Below is a small trained network, with its code and all its weights. Each question gives an input and a class and asks what happens when units are switched off, that is, made to give their printed mean instead of their output.

import numpy as np


def w(rows, s, z=0):
    codes = np.array(rows[::2]) - 128.0
    scale = np.full(codes.shape[1], s)
    scale[-1] = z or s
    return codes * scale


def norm(h):
    return h / np.sqrt((h * h).mean(-1, keepdims=True) + 1e-5)


def f(y):
    return np.maximum(y, 0)


def log_softmax(a):
    a = a - a.max(-1, keepdims=True)
    return a - np.log(np.exp(a).sum(-1, keepdims=True))


def net(x, mask):
    res = np.array(x, float).reshape(1, 2) / 4 @ E
    u = 0
    for l in range(2):
        y = f(norm(res) @ A[l][:, :-1].T + A[l][:, -1])
        res = res + np.where(mask[u : u + 7], y, B[l][:, -1]) @ B[l][:, :-1]
        u += 7
    return log_softmax(norm(res)[-1] @ U[:, :-1].T + U[:, -1])


A, B = {}, {}
E = w([
[88,115,163,121,39,136,40,74,173,243,79],'x0',
[147,115,101,124,101,18,84,71,251,174,54],'x1',
],0.0028)
A[0] = w([
[143,131,101,121,138,67,108,92,171,126,83,1],'L0N0',
[124,113,142,125,94,118,97,65,168,147,41,44],'L0N1',
[103,130,151,123,115,155,112,120,100,130,142,110],'L0N2',
[144,123,99,127,199,113,207,151,93,2,164,92],'L0N3',
[117,103,140,123,112,122,124,147,131,128,137,24],'L0N4',
[149,146,120,147,131,122,119,133,130,133,132,164],'L0N5',
[147,123,89,133,122,77,144,122,186,139,102,14],'L0N6',
],0.006,0.00098)
B[0] = w([
[2,87,248,103,52,180,182,71,191,77,218,182],'L0N0',
[144,174,25,126,193,54,102,213,158,137,151,202],'L0N1',
[192,68,110,122,133,107,207,90,137,92,116,159],'L0N2',
[194,182,43,177,195,99,67,222,54,251,78,254],'L0N3',
[153,157,128,114,167,105,154,109,134,121,97,130],'L0N4',
[127,120,158,46,196,140,135,116,145,160,111,135],'L0N5',
[41,81,177,99,42,187,128,114,187,94,155,175],'L0N6',
],0.0035,0.0093)
A[1] = w([
[97,96,251,124,76,164,188,20,122,37,152,79],'L1N0',
[203,101,118,150,133,137,253,115,100,97,117,171],'L1N1',
[120,151,98,100,159,143,197,210,133,45,204,188],'L1N2',
[99,230,41,125,146,90,53,196,146,185,128,151],'L1N3',
[108,111,174,160,140,219,144,163,47,135,155,250],'L1N4',
[71,91,199,106,97,115,165,97,213,107,144,4],'L1N5',
[159,109,103,156,92,77,84,95,144,209,93,153],'L1N6',
],0.0034,0.0012)
B[1] = w([
[242,216,169,207,255,74,38,185,49,81,67,165],'L1N0',
[80,88,168,77,61,164,114,92,169,121,133,165],'L1N1',
[151,111,60,140,109,117,120,93,121,236,125,172],'L1N2',
[169,149,184,155,182,150,138,126,72,55,98,253],'L1N3',
[83,114,111,98,96,78,160,96,222,91,126,201],'L1N4',
[47,193,89,243,91,81,100,191,165,154,108,185],'L1N5',
[149,113,84,128,147,154,189,156,71,140,168,173],'L1N6',
],0.0043,0.0058)
U = w([
[24,163,138,163,116,83,85,160,236,125,141,131],'0',
[100,92,118,91,77,151,160,93,138,143,140,127],'1',
[112,211,148,75,151,142,60,65,133,119,252,2],'2',
[149,125,208,120,125,128,108,90,139,52,91,126],'3',
[111,208,147,78,159,153,60,63,141,120,247,2],'4',
[179,151,98,145,197,127,124,182,79,149,128,137],'5',
],0.017,0.022)

Each question gives the input, the list of numbers given to net, and the class t.
The units are the neurons (one row each of A and B). Each row of codes is followed by its name. A weight is (code - 128) times the scale printed after its matrix; where a second scale follows, it is the last column's (A, B and U).
mask holds one flag per neuron, layer by layer. A switched-off neuron (its flag False) gives its mean, the last column of its row in B, instead of its output. The means were averaged over made-up inputs and are rounded, as every weight is.
A unit's drop is (log p(t) with every unit on - log p(t) with that unit switched off) / (log p(t) with every unit on - log p(t) with every unit switched off).
The circuit of an input: a set's keep is (log p(t) with only the set's units on - log p(t) with every unit switched off) / (log p(t) with every unit on - log p(t) with every unit switched off). Starting from the 12 units with the biggest drops (on a tie, the unit counted first), units are removed one at a time, each time the one whose removal leaves the highest keep (on an exact tie, the one counted first), for as long as the keep stays at least 0.8.
units of the circuit, in order: the units of the circuit, biggest drop first
unit that matters most: the unit with the biggest drop
top k neurons: the k neurons with the biggest drops, biggest first
top k neurons in layer l: the k neurons of layer l with the biggest drops, biggest first
drop when u is switched off: that unit's drop, to one decimal
input [4,-8], class 3: top 3 neurons : L0N1, L0N3, L1N0
input [8,-6], class 1: top 2 neurons in layer 1 : L1N3, L1N5
input [5,-7], class 3: units of the circuit, in order : L0N3, L0N1
input [5,-5], class 3: unit that matters most : L0N3
input [2,-3], class 3: top 3 neurons : L0N3, L0N1, L1N0
input [1,-1], class 3: top 3 neurons in layer 0 : L0N3, L0N1, L0N0
input [4,-5], class 3: units of the circuit, in order : L0N3, L0N1
input [-2,2], class 0: top 2 neurons : L0N0, L0N6
input [1,-4], class 1: top 2 neurons in layer 0 : L0N1, L0N2
input [6,-6], class 3: units of the circuit, in order : L0N3, L1N0
input [3,-7], class 1: top 3 neurons : L0N0, L0N6, L0N3
input [0,0], class 0: top 3 neurons : L0N3, L0N1, L1N3
input [-3,3], class 0: top 2 neurons : L0N0, L0N6
input [2,-8], class 1: top neuron : L0N1
input [3,-4], class 3: top 3 neurons : L0N3, L0N1, L1N0
input [6,0], class 5: top 2 neurons in layer 0 : L0N1, L0N6
input [5,-4], class 3: top 2 neurons in layer 1 : L1N0, L1N5
input [-5,7], class 0: drop when L0N3 is switched off : 0.0
input [6,-7], class 3: drop when L0N3 is switched off : 1.1
input [8,-3], class 5: drop when L0N0 is switched off : 1.8
input [4,0], class 5: unit that matters most : L0N1
